Below are the code and all the weights of a small trained network. Each question names an input and a class and asks about switching units off, where a switched-off unit gives its printed mean instead of its output.

import numpy as np


def w(rows, s, z=0):
    codes = np.array(rows[::2]) - 128.0
    scale = np.full(codes.shape[1], s)
    scale[-1] = z or s
    return codes * scale


def f(y):
    return y / 2 * (1 + np.tanh(0.7978845608 * (y + 0.044715 * y**3)))


def log_softmax(a):
    a = a - a.max(-1, keepdims=True)
    return a - np.log(np.exp(a).sum(-1, keepdims=True))


def net(x, mask):
    res = np.array(x, float).reshape(1, 6) / 4 @ E
    y = f(res @ A[0][:, :-1].T + A[0][:, -1])
    res = res + np.where(mask, y, B[0][:, -1]) @ B[0][:, :-1]
    return log_softmax(res[-1] @ U[:, :-1].T + U[:, -1])


A, B = {}, {}
E = w([
[2,221,180,211,82,146,115,136],'x0',
[183,190,36,178,107,60,232,129],'x1',
[170,164,205,182,243,88,121,77],'x2',
[173,252,35,94,167,175,34,142],'x3',
[140,198,218,17,69,111,164,71],'x4',
[24,149,75,54,210,22,118,153],'x5',
],0.0096)
A[0] = w([
[61,167,105,98,172,57,131,133,79],'n0',
[72,195,141,173,128,156,109,125,43],'n1',
[116,135,85,116,78,143,148,147,131],'n2',
[85,42,187,142,142,134,201,139,51],'n3',
[87,110,170,86,148,167,73,125,102],'n4',
[162,247,104,91,172,186,50,171,26],'n5',
[133,97,100,242,189,110,106,176,73],'n6',
[143,83,200,147,120,70,163,150,24],'n7',
[166,150,142,153,102,192,128,99,48],'n8',
[99,78,156,124,107,100,202,161,63],'n9',
[195,168,149,180,74,213,166,122,42],'n10',
[180,217,71,102,156,185,99,152,23],'n11',
[82,105,101,75,73,129,118,200,81],'n12',
[140,71,93,51,186,95,149,118,82],'n13',
[100,217,172,28,87,153,182,62,37],'n14',
[120,150,134,99,116,118,176,62,61],'n15',
[158,141,85,152,130,84,192,130,61],'n16',
[111,187,174,99,100,124,152,86,62],'n17',
[147,126,185,155,195,118,94,90,16],'n18',
[159,233,80,166,100,64,203,121,66],'n19',
[82,174,148,175,92,145,128,175,87],'n20',
[93,81,55,111,72,161,111,175,119],'n21',
[203,112,144,163,120,173,120,102,87],'n22',
[217,75,122,72,178,132,119,139,47],'n23',
[80,139,156,164,97,119,128,132,80],'n24',
[100,69,61,212,151,147,109,192,74],'n25',
[137,104,185,112,109,169,54,113,69],'n26',
[122,87,176,168,133,70,144,107,52],'n27',
[152,132,136,158,107,77,155,169,16],'n28',
[64,199,169,196,100,112,97,110,29],'n29',
[116,147,158,141,211,61,119,96,120],'n30',
[121,94,160,144,163,145,55,160,30],'n31',
[59,94,159,79,180,156,93,124,76],'n32',
[154,157,155,171,230,107,120,129,158],'n33',
[28,189,149,164,123,106,133,153,39],'n34',
[107,104,112,183,159,163,112,165,4],'n35',
[59,170,114,65,193,101,163,168,92],'n36',
[172,140,160,182,166,152,123,65,122],'n37',
[203,148,181,53,107,80,142,122,129],'n38',
[146,183,88,163,113,83,202,141,67],'n39',
[95,106,97,92,174,62,116,126,56],'n40',
],0.012,0.0045)
B[0] = w([
[72,85,173,196,125,176,165,231,215],'n0',
[217,72,22,138,83,103,97,116,198],'n1',
[134,186,171,92,103,174,128,105,173],'n2',
[52,153,58,188,137,110,81,76,213],'n3',
[159,111,139,91,231,184,215,76,202],'n4',
[6,143,95,214,134,88,67,23,248],'n5',
[121,102,214,39,146,32,65,164,237],'n6',
[83,157,95,147,133,113,97,108,184],'n7',
[80,112,155,206,131,147,161,199,176],'n8',
[18,147,81,201,116,125,48,44,185],'n9',
[99,88,157,179,146,169,139,216,214],'n10',
[33,128,98,171,131,100,54,83,219],'n11',
[128,226,147,80,43,193,182,103,187],'n12',
[194,71,59,158,72,124,131,168,193],'n13',
[116,108,195,80,128,60,84,168,240],'n14',
[101,105,134,82,151,103,114,145,163],'n15',
[159,104,125,86,189,175,147,71,185],'n16',
[130,113,179,63,146,45,53,150,193],'n17',
[122,153,115,86,80,181,113,116,188],'n18',
[126,77,130,70,216,189,181,88,228],'n19',
[219,104,100,127,112,127,103,141,194],'n20',
[140,225,176,85,59,155,130,115,205],'n21',
[104,93,119,179,86,154,160,216,191],'n22',
[236,80,2,133,93,107,59,141,201],'n23',
[205,143,73,166,134,113,101,113,175],'n24',
[116,127,206,51,155,38,102,151,234],'n25',
[132,69,135,98,228,166,174,124,200],'n26',
[59,159,113,160,106,141,73,63,181],'n27',
[92,112,95,109,184,154,141,127,145],'n28',
[218,105,57,122,84,126,93,128,219],'n29',
[143,210,162,105,31,195,193,135,215],'n30',
[151,142,144,98,190,153,148,115,183],'n31',
[148,102,133,111,226,166,197,102,197],'n32',
[138,216,167,75,28,166,127,89,224],'n33',
[217,92,61,139,110,124,89,157,217],'n34',
[114,111,145,96,157,74,111,162,175],'n35',
[110,107,150,219,127,147,176,204,212],'n36',
[119,214,156,106,85,191,142,168,192],'n37',
[164,128,167,110,106,47,82,142,197],'n38',
[159,125,128,83,220,199,159,84,197],'n39',
[109,107,132,199,103,126,167,194,184],'n40',
],0.0081,0.015)
U = w([
[51,133,82,199,142,89,76,37,124],'0',
[254,77,28,142,99,104,93,146,124],'1',
[136,111,211,65,157,3,93,165,125],'2',
[109,95,152,218,127,175,167,239,121],'3',
[156,97,124,88,248,190,172,67,119],'4',
[142,220,155,87,31,190,141,111,127],'5',
[145,139,161,156,125,93,128,106,250],'6',
[165,139,142,165,125,89,175,85,104],'7',
],0.011,0.016)

Each question gives the input, the list of numbers given to net, and the class t.
The units are the neurons (one row each of A and B). Each row of codes is followed by its name. A weight is (code - 128) times the scale printed after its matrix; where a second scale follows, it is the last column's (A, B and U).
mask holds one flag per neuron, in row order. A switched-off neuron (its flag False) gives its mean, the last column of its row in B, instead of its output. The means were averaged over made-up inputs and are rounded, as every weight is.
A unit's drop is (log p(t) with every unit on - log p(t) with that unit switched off) / (log p(t) with every unit on - log p(t) with every unit switched off).
The circuit of an input: a set's keep is (log p(t) with only the set's units on - log p(t) with every unit switched off) / (log p(t) with every unit on - log p(t) with every unit switched off). Starting from the 12 units with the biggest drops (on a tie, the unit counted first), units are removed one at a time, each time the one whose removal leaves the highest keep (on an exact tie, the one counted first), for as long as the keep stays at least 0.8.
units of the circuit, in order: the units of the circuit, biggest drop first
unit that matters most: the unit with the biggest drop
top k neurons: the k neurons with the biggest drops, biggest first
drop when u is switched off: that unit's drop, to one decimal
input [-7,2,-8,2,8,-8], class 2: unit that matters most	n38
input [5,0,-5,1,-2,-3], class 1: top 2 neurons	[n33; n30]
input [4,-8,-8,2,6,1], class 4: top 3 neurons	[n4; n26; n32]
input [-1,-8,8,6,7,-8], class 3: top 2 neurons	[n22; n8]
input [0,-5,6,6,4,-8], class 3: top 3 neurons	[n10; n22; n8]
input [4,-3,-4,-7,6,-3], class 0: top 2 neurons	[n9; n3]
input [5,-6,-5,3,2,-2], class 4: units of the circuit, in order	[n4; n26]
input [-4,-5,-2,6,2,7], class 3: top 2 neurons	[n36; n0]
input [0,3,7,-6,6,6], class 5: top 2 neurons	[n30; n5]
input [-2,-7,3,-8,8,-3], class 0: top 3 neurons	[n3; n9; n27]
input [-1,0,6,8,-3,-8], class 0: top 3 neurons	[n5; n11; n0]
input [8,8,-7,-3,-5,4], class 1: top 3 neurons	[n34; n20; n29]
input [8,-1,-2,7,0,4], class 1: top 3 neurons	[n34; n1; n29]
input [4,5,7,-1,7,-5], class 2: unit that matters most	n17
input [5,-5,-3,-5,-2,3], class 0: top 2 neurons	[n3; n9]
input [1,7,6,3,4,2], class 4: top 2 neurons	[n19; n39]
input [-3,3,-5,6,4,7], class 3: drop when n0 is switched off	0.7
input [7,1,8,-7,6,3], class 5: drop when n11 is switched off	0.4
input [-4,3,3,3,7,-1], class 2: drop when n9 is switched off	0.0
input [0,2,8,-3,5,4], class 5: units of the circuit, in order	[n30]
